Here is a tiny trained network, its code and every weight. The questions are about switching its units off for an input and a class, where a switched-off unit gives its printed mean instead of its output.

import numpy as np


def w(rows, s, z=0):
    codes = np.array(rows[::2]) - 128.0
    scale = np.full(codes.shape[1], s)
    scale[-1] = z or s
    return codes * scale


def f(y):
    return np.maximum(y, 0)


def log_softmax(a):
    a = a - a.max(-1, keepdims=True)
    return a - np.log(np.exp(a).sum(-1, keepdims=True))


def net(x, mask):
    res = np.array(x, float).reshape(1, 6) / 4 @ E
    y = f(res @ A[0][:, :-1].T + A[0][:, -1])
    res = res + np.where(mask, y, B[0][:, -1]) @ B[0][:, :-1]
    return log_softmax(res[-1] @ U[:, :-1].T + U[:, -1])


A, B = {}, {}
E = w([
[27,169,209,87,163],'x0',
[141,133,131,139,145],'x1',
[135,130,129,134,136],'x2',
[71,49,115,254,107],'x3',
[153,42,217,72,117],'x4',
[97,80,53,94,218],'x5',
],0.0094)
A[0] = w([
[140,191,98,106,137,119],'N0',
[87,75,145,248,98,88],'N1',
[156,119,177,94,181,88],'N2',
[121,93,128,102,215,73],'N3',
[103,46,33,72,225,100],'N4',
[96,127,91,117,162,77],'N5',
[141,145,119,90,89,62],'N6',
[85,97,116,154,129,70],'N7',
[140,90,108,106,160,56],'N8',
[98,168,77,173,115,6],'N9',
[109,140,129,116,65,61],'N10',
[167,149,177,162,51,7],'N11',
[65,68,116,189,116,73],'N12',
[218,93,61,133,90,93],'N13',
[145,28,180,98,140,82],'N14',
[193,173,122,75,120,79],'N15',
[203,170,120,55,124,98],'N16',
[106,155,83,138,137,46],'N17',
[162,123,130,176,159,157],'N18',
[80,161,37,120,143,48],'N19',
[148,186,148,144,90,85],'N20',
[148,175,91,52,119,55],'N21',
[120,116,104,91,179,94],'N22',
[13,211,215,132,199,122],'N23',
[123,220,114,173,102,95],'N24',
[122,105,142,160,154,184],'N25',
[147,102,149,117,136,4],'N26',
[161,83,158,109,130,21],'N27',
[163,222,210,192,61,40],'N28',
[137,193,55,161,108,104],'N29',
[157,112,155,113,71,47],'N30',
[180,32,150,105,120,89],'N31',
[73,147,160,132,139,96],'N32',
[171,110,149,137,146,185],'N33',
[226,122,48,125,98,126],'N34',
[146,142,146,147,119,116],'N35',
[149,138,83,141,108,136],'N36',
[130,161,153,74,142,122],'N37',
[136,138,109,86,141,33],'N38',
[135,104,172,96,123,124],'N39',
[169,141,115,95,144,102],'N40',
[187,118,80,128,66,145],'N41',
],0.014,0.0021)
B[0] = w([
[142,131,87,187,190,179],'N0',
[207,119,1,161,217,243],'N1',
[109,132,119,161,148,175],'N2',
[169,93,178,114,96,178],'N3',
[222,54,242,33,73,237],'N4',
[150,103,184,121,108,165],'N5',
[162,119,115,135,142,155],'N6',
[169,133,80,149,144,169],'N7',
[144,113,161,121,101,158],'N8',
[91,154,189,181,169,179],'N9',
[159,112,141,124,112,150],'N10',
[190,68,203,71,98,193],'N11',
[196,125,29,154,188,211],'N12',
[79,141,42,36,38,215],'N13',
[49,194,207,224,170,208],'N14',
[171,132,58,160,184,195],'N15',
[165,111,43,178,201,210],'N16',
[93,137,194,155,157,163],'N17',
[119,122,106,122,128,160],'N18',
[102,137,243,199,146,193],'N19',
[162,92,184,122,118,171],'N20',
[174,111,68,185,183,192],'N21',
[189,104,151,114,110,170],'N22',
[15,180,7,19,16,248],'N23',
[89,136,244,192,164,189],'N24',
[146,130,88,138,135,163],'N25',
[102,137,162,157,136,147],'N26',
[81,151,187,167,137,167],'N27',
[211,53,244,74,98,221],'N28',
[41,177,202,192,139,199],'N29',
[125,118,177,136,131,170],'N30',
[33,189,193,191,146,204],'N31',
[97,144,80,98,96,171],'N32',
[96,129,145,119,121,159],'N33',
[60,161,54,56,62,220],'N34',
[143,111,149,120,113,148],'N35',
[78,147,130,113,101,169],'N36',
[148,129,72,155,140,182],'N37',
[152,121,111,150,150,156],'N38',
[97,152,152,155,141,173],'N39',
[149,122,68,158,143,168],'N40',
[82,153,83,41,81,193],'N41',
],0.018,0.014)
U = w([
[34,192,15,37,11,205],'0',
[211,127,1,190,210,127],'1',
[211,52,213,76,62,7],'2',
[15,213,193,223,145,163],'3',
],0.0069,0.0014)

Each question gives the input, the list of numbers given to net, and the class t.
The units are the neurons (one row each of A and B). Each row of codes is followed by its name. A weight is (code - 128) times the scale printed after its matrix; where a second scale follows, it is the last column's (A, B and U).
mask holds one flag per neuron, in row order. A switched-off neuron (its flag False) gives its mean, the last column of its row in B, instead of its output. The means were averaged over made-up inputs and are rounded, as every weight is.
A unit's drop is (log p(t) with every unit on - log p(t) with that unit switched off) / (log p(t) with every unit on - log p(t) with every unit switched off).
The circuit of an input: a set's keep is (log p(t) with only the set's units on - log p(t) with every unit switched off) / (log p(t) with every unit on - log p(t) with every unit switched off). Starting from the 12 units with the biggest drops (on a tie, the unit counted first), units are removed one at a time, each time the one whose removal leaves the highest keep (on an exact tie, the one counted first), for as long as the keep stays at least 0.8.
circuit, biggest first: the units of the circuit, biggest drop first
top k neurons: the k neurons with the biggest drops, biggest first
drop of u: that unit's drop, to one decimal
input [-3,1,5,-1,-3,-5], class 2: circuit, biggest first	(N28)
input [5,2,-5,7,-1,4], class 1: top 2 neurons	(N1 N12)
input [2,5,-4,-7,-7,-8], class 2: top 3 neurons	(N28 N1 N20)
input [7,7,7,0,-7,3], class 0: top 3 neurons	(N23 N14 N31)
input [0,5,7,-6,-3,7], class 2: top 2 neurons	(N4 N1)
input [7,5,-1,-8,2,-2], class 1: top 2 neurons	(N16 N21)
input [-5,-2,0,-6,6,-3], class 1: top 4 neurons	(N16 N23 N15 N29)
input [0,6,-5,7,-2,-7], class 1: top 3 neurons	(N1 N4 N12)
input [2,7,2,-6,8,8], class 2: top 3 neurons	(N4 N3 N22)
input [5,-1,-7,3,-8,7], class 3: top 2 neurons	(N19 N28)
input [-5,6,-2,-4,-2,1], class 0: top 2 neurons	(N34 N13)
input [5,-6,-2,3,-7,-7], class 2: top 2 neurons	(N28 N14)
input [-6,2,4,0,4,7], class 2: top 3 neurons	(N4 N23 N3)
input [6,-3,-2,-2,8,5], class 3: circuit, biggest first	(N14)
input [6,7,7,5,-4,-6], class 0: top 3 neurons	(N23 N4 N32)
input [5,-7,8,4,-1,0], class 0: drop of N23	4.0
input [-8,3,2,-3,-3,-3], class 0: drop of N8	0.0
input [-1,0,-8,-7,8,7], class 3: drop of N31	2.6
